Here is a tiny trained network, its code and every weight. The questions are about switching its units off for an input and a target symbol, where a switched-off unit gives its printed mean instead of its output.

import numpy as np


def w(rows, s, z=0):
    codes = np.array(rows[::2]) - 128.0
    scale = np.full(codes.shape[1], s)
    scale[-1] = z or s
    return codes * scale


def norm(h):
    return h / np.sqrt((h * h).mean(-1, keepdims=True) + 1e-5)


def f(y):
    return np.maximum(y, 0)


def softmax(a):
    e = np.exp(a - a.max(-1, keepdims=True))
    return e / e.sum(-1, keepdims=True)


def log_softmax(a):
    a = a - a.max(-1, keepdims=True)
    return a - np.log(np.exp(a).sum(-1, keepdims=True))


def net(x, mask):
    ids = ['Πβηθτφ'.index(c) for c in x.split()]
    T = len(ids)
    res = E[ids] + P[:T]
    r = norm(res)
    for j in range(2):
        rows = slice(4 * j, 4 * j + 4)
        q, k, v = (r @ M[0][rows].T for M in (Q, K, V))
        z = softmax(np.where(np.tri(T) > 0, q @ k.T / 4**0.5, -1e9)) @ v
        o = O[0][rows]
        res = res + np.where(mask[j], z, o[:, -1]) @ o[:, :-1]
    y = f(norm(res) @ A[0][:, :-1].T + A[0][:, -1])
    res = res + np.where(mask[2:14], y, B[0][:, -1]) @ B[0][:, :-1]
    return log_softmax(norm(res)[-1] @ U[:, :-1].T + U[:, -1])


Q, K, V, O, A, B = {}, {}, {}, {}, {}, {}
E = w([
[147,133,87,92,163,137,111,98,86,102,76],'Π',
[140,188,121,105,112,113,107,254,207,125,112],'β',
[93,140,117,53,147,92,135,96,97,119,128],'η',
[104,122,124,116,133,128,181,105,163,143,57],'θ',
[132,81,90,140,143,79,175,156,99,164,125],'τ',
[118,99,87,134,150,175,139,113,154,176,158],'φ',
],0.0047)
P = w([
[156,147,152,205,48,136,59,51,57,119,145],'0',
[81,105,34,169,46,116,62,64,135,118,139],'1',
[104,118,154,107,70,146,53,141,82,199,100],'2',
[197,150,99,146,133,61,76,81,183,143,128],'3',
[142,117,49,78,47,148,141,145,146,73,150],'4',
[123,182,144,66,134,155,105,176,88,235,89],'5',
[203,192,83,119,196,77,139,91,183,123,140],'6',
[103,126,58,72,126,156,193,168,151,35,164],'7',
[98,189,183,77,224,157,152,195,85,186,102],'8',
[155,186,108,154,251,84,174,145,171,57,156],'9',
[69,123,98,78,184,184,203,224,118,47,134],'10',
],0.003)
Q[0] = w([
[152,153,57,148,161,69,137,93,180,73,143],'H0',
[134,192,127,84,192,137,161,161,123,122,101],'H0',
[138,136,171,160,155,103,107,109,127,168,127],'H0',
[81,145,58,104,178,146,185,168,120,168,117],'H0',
[112,146,139,87,118,141,149,184,104,124,99],'H1',
[114,99,127,144,85,169,139,123,112,91,151],'H1',
[135,121,248,174,105,148,98,128,100,118,136],'H1',
[155,153,181,129,133,98,126,166,140,51,120],'H1',
],0.013)
K[0] = w([
[139,171,236,118,204,144,98,158,76,240,73],'H0',
[84,153,152,137,190,156,209,155,125,106,171],'H0',
[75,110,98,96,33,169,111,151,98,115,108],'H0',
[171,180,147,95,216,120,183,180,156,60,151],'H0',
[178,143,142,130,254,118,181,112,132,147,136],'H1',
[138,138,207,140,101,117,62,97,81,174,93],'H1',
[173,109,103,132,78,102,91,13,75,105,89],'H1',
[71,51,118,48,221,144,210,59,30,119,90],'H1',
],0.0072)
V[0] = w([
[144,158,97,185,111,155,119,176,194,85,72],'H0',
[92,143,152,127,76,17,153,177,117,135,124],'H0',
[89,63,126,160,137,124,211,88,195,175,134],'H0',
[184,96,87,182,103,125,107,171,108,159,179],'H0',
[82,150,139,97,119,3,134,148,78,97,119],'H1',
[160,80,81,138,134,118,108,132,78,181,218],'H1',
[174,88,112,191,128,93,157,193,98,135,91],'H1',
[149,67,111,150,106,109,181,96,133,161,12],'H1',
],0.0047)
O[0] = w([
[178,112,212,188,156,49,88,15,163,74,185,252],'H0',
[2,66,98,173,172,144,127,43,140,139,86,197],'H0',
[98,212,44,205,85,69,137,158,186,196,176,31],'H0',
[126,141,154,138,253,124,209,160,87,85,176,60],'H0',
[158,127,105,65,132,37,96,139,14,96,72,162],'H1',
[158,32,39,181,164,136,128,167,55,133,184,121],'H1',
[138,107,165,210,102,43,227,224,144,130,106,183],'H1',
[116,77,172,194,100,161,211,40,95,114,80,192],'H1',
],0.0038,0.0011)
A[0] = w([
[121,253,91,134,184,114,192,168,124,114,153,8],'N0',
[59,60,88,188,91,120,139,34,78,158,118,48],'N1',
[102,41,114,154,157,194,144,95,35,91,90,36],'N2',
[88,66,72,184,189,123,158,156,81,156,180,79],'N3',
[123,189,170,98,70,123,159,51,142,123,109,3],'N4',
[54,137,58,121,63,89,117,159,154,188,103,145],'N5',
[59,115,83,160,133,150,55,65,148,154,173,216],'N6',
[120,151,133,66,177,102,197,121,130,146,151,77],'N7',
[172,122,164,161,99,164,206,135,156,147,119,214],'N8',
[23,165,66,226,127,81,149,120,173,156,100,82],'N9',
[155,177,84,148,66,101,50,140,160,156,144,105],'N10',
[176,79,165,182,106,140,114,60,103,126,154,218],'N11',
],0.0048,0.002)
B[0] = w([
[101,4,69,173,181,131,173,157,205,240,165,196],'N0',
[100,80,144,101,178,19,121,245,146,115,87,191],'N1',
[137,214,139,196,93,42,145,149,161,155,230,197],'N2',
[137,137,142,87,109,226,83,67,187,128,99,217],'N3',
[73,147,64,158,72,198,125,121,70,123,55,183],'N4',
[118,145,164,206,125,156,220,59,136,102,116,253],'N5',
[185,108,178,82,159,230,93,151,177,107,152,208],'N6',
[135,97,70,136,118,132,146,170,146,193,193,179],'N7',
[119,103,84,56,148,91,54,136,81,155,144,197],'N8',
[236,154,125,73,129,160,102,137,79,117,223,236],'N9',
[115,134,124,165,116,96,178,91,25,132,118,201],'N10',
[44,114,94,178,147,156,181,139,213,160,109,194],'N11',
],0.0044,0.0036)
U = w([
[192,194,163,198,75,125,135,48,70,107,182,11],'Π',
[97,121,212,150,199,83,83,108,187,48,122,193],'β',
[146,100,107,3,104,101,30,153,60,121,119,136],'η',
[50,141,116,154,78,185,156,93,124,126,16,149],'θ',
[116,82,87,190,151,20,189,182,103,155,140,190],'τ',
[159,87,98,135,162,237,130,132,184,166,196,86],'φ',
],0.0051,0.0011)

Each question gives the input, a string of symbols that net reads in full, and the target symbol t.
The units are the heads (4 rows each of Q, K, V and O) and the neurons (one row each of A and B). Each row of codes is followed by its name. A weight is (code - 128) times the scale printed after its matrix; where a second scale follows, it is the last column's (O, A, B and U).
mask holds one flag per unit, heads first, then neurons. A switched-off unit (its flag False) gives its mean, the last column of its rows in O or B, instead of its output. The means were averaged over made-up inputs and are rounded, as every weight is.
A unit's drop is (log p(t) with every unit on - log p(t) with that unit switched off) / (log p(t) with every unit on - log p(t) with every unit switched off).
The circuit of an input: a set's keep is (log p(t) with only the set's units on - log p(t) with every unit switched off) / (log p(t) with every unit on - log p(t) with every unit switched off). Starting from the 12 units with the biggest drops (on a tie, the unit counted first), units are removed one at a time, each time the one whose removal leaves the highest keep (on an exact tie, the one counted first), for as long as the keep stays at least 0.8.
circuit, biggest first: the units of the circuit, biggest drop first
unit that matters most: the unit with the biggest drop
k most important neurons: the k neurons with the biggest drops, biggest first
drop when u is switched off: that unit's drop, to one decimal
input θ τ φ β τ, target β: unit that matters most : H0
input η τ θ θ φ τ τ, target φ: circuit, biggest first : N3; H1
input η τ θ θ, target τ: circuit, biggest first : H1; N1
input τ φ β β τ β Π Π, target η: circuit, biggest first : H1; N5
input τ φ θ, target φ: circuit, biggest first : H0; H1; N3
input β β β τ τ η, target τ: circuit, biggest first : N6; N7
input τ θ β φ η θ Π Π θ τ, target Π: circuit, biggest first : H0; N9; N5
input β β φ τ τ Π η β θ β, target θ: circuit, biggest first : H1; H0
input φ β Π θ, target η: circuit, biggest first : H0; N5
input θ β η τ, target θ: circuit, biggest first : H0; N5
input β θ Π θ Π θ φ φ θ τ, target Π: circuit, biggest first : H0; N5; N9
input β θ η η, target θ: circuit, biggest first : H0; N5
input Π θ Π η φ Π Π η β, target θ: 2 most important neurons : N5; N9
input β β θ η τ θ φ τ θ, target φ: 2 most important neurons : N9; N3
input Π β β φ τ β τ β Π η, target η: circuit, biggest first : H0
input τ β φ φ θ η, target Π: 2 most important neurons : N10; N5
input τ θ τ θ, target τ: 2 most important neurons : N1; N2
input φ Π τ θ θ η, target θ: 2 most important neurons : N4; N1
input τ τ η θ η Π θ Π β, target η: circuit, biggest first : H0; N5
input Π β Π β Π β θ φ, target Π: 2 most important neurons : N10; N5
input β Π β β θ η φ, target θ: most important neuron : N9
input φ Π θ Π η θ η η τ θ η, target Π: 2 most important neurons : N9; N5
input η β β β β τ φ η, target τ: 2 most important neurons : N6; N9
input τ φ φ τ β β Π β, target η: 3 most important neurons : N5; N11; N2
input η Π β η τ, target θ: drop when N9 is switched off : 0.1
input β τ Π, target φ: drop when H0 is switched off : 3.1
input η θ Π, target θ: unit that matters most : H1
input τ θ τ Π φ β φ Π, target τ: drop when N9 is switched off : 0.1
input β θ η Π Π φ, target η: drop when H0 is switched off : 1.2
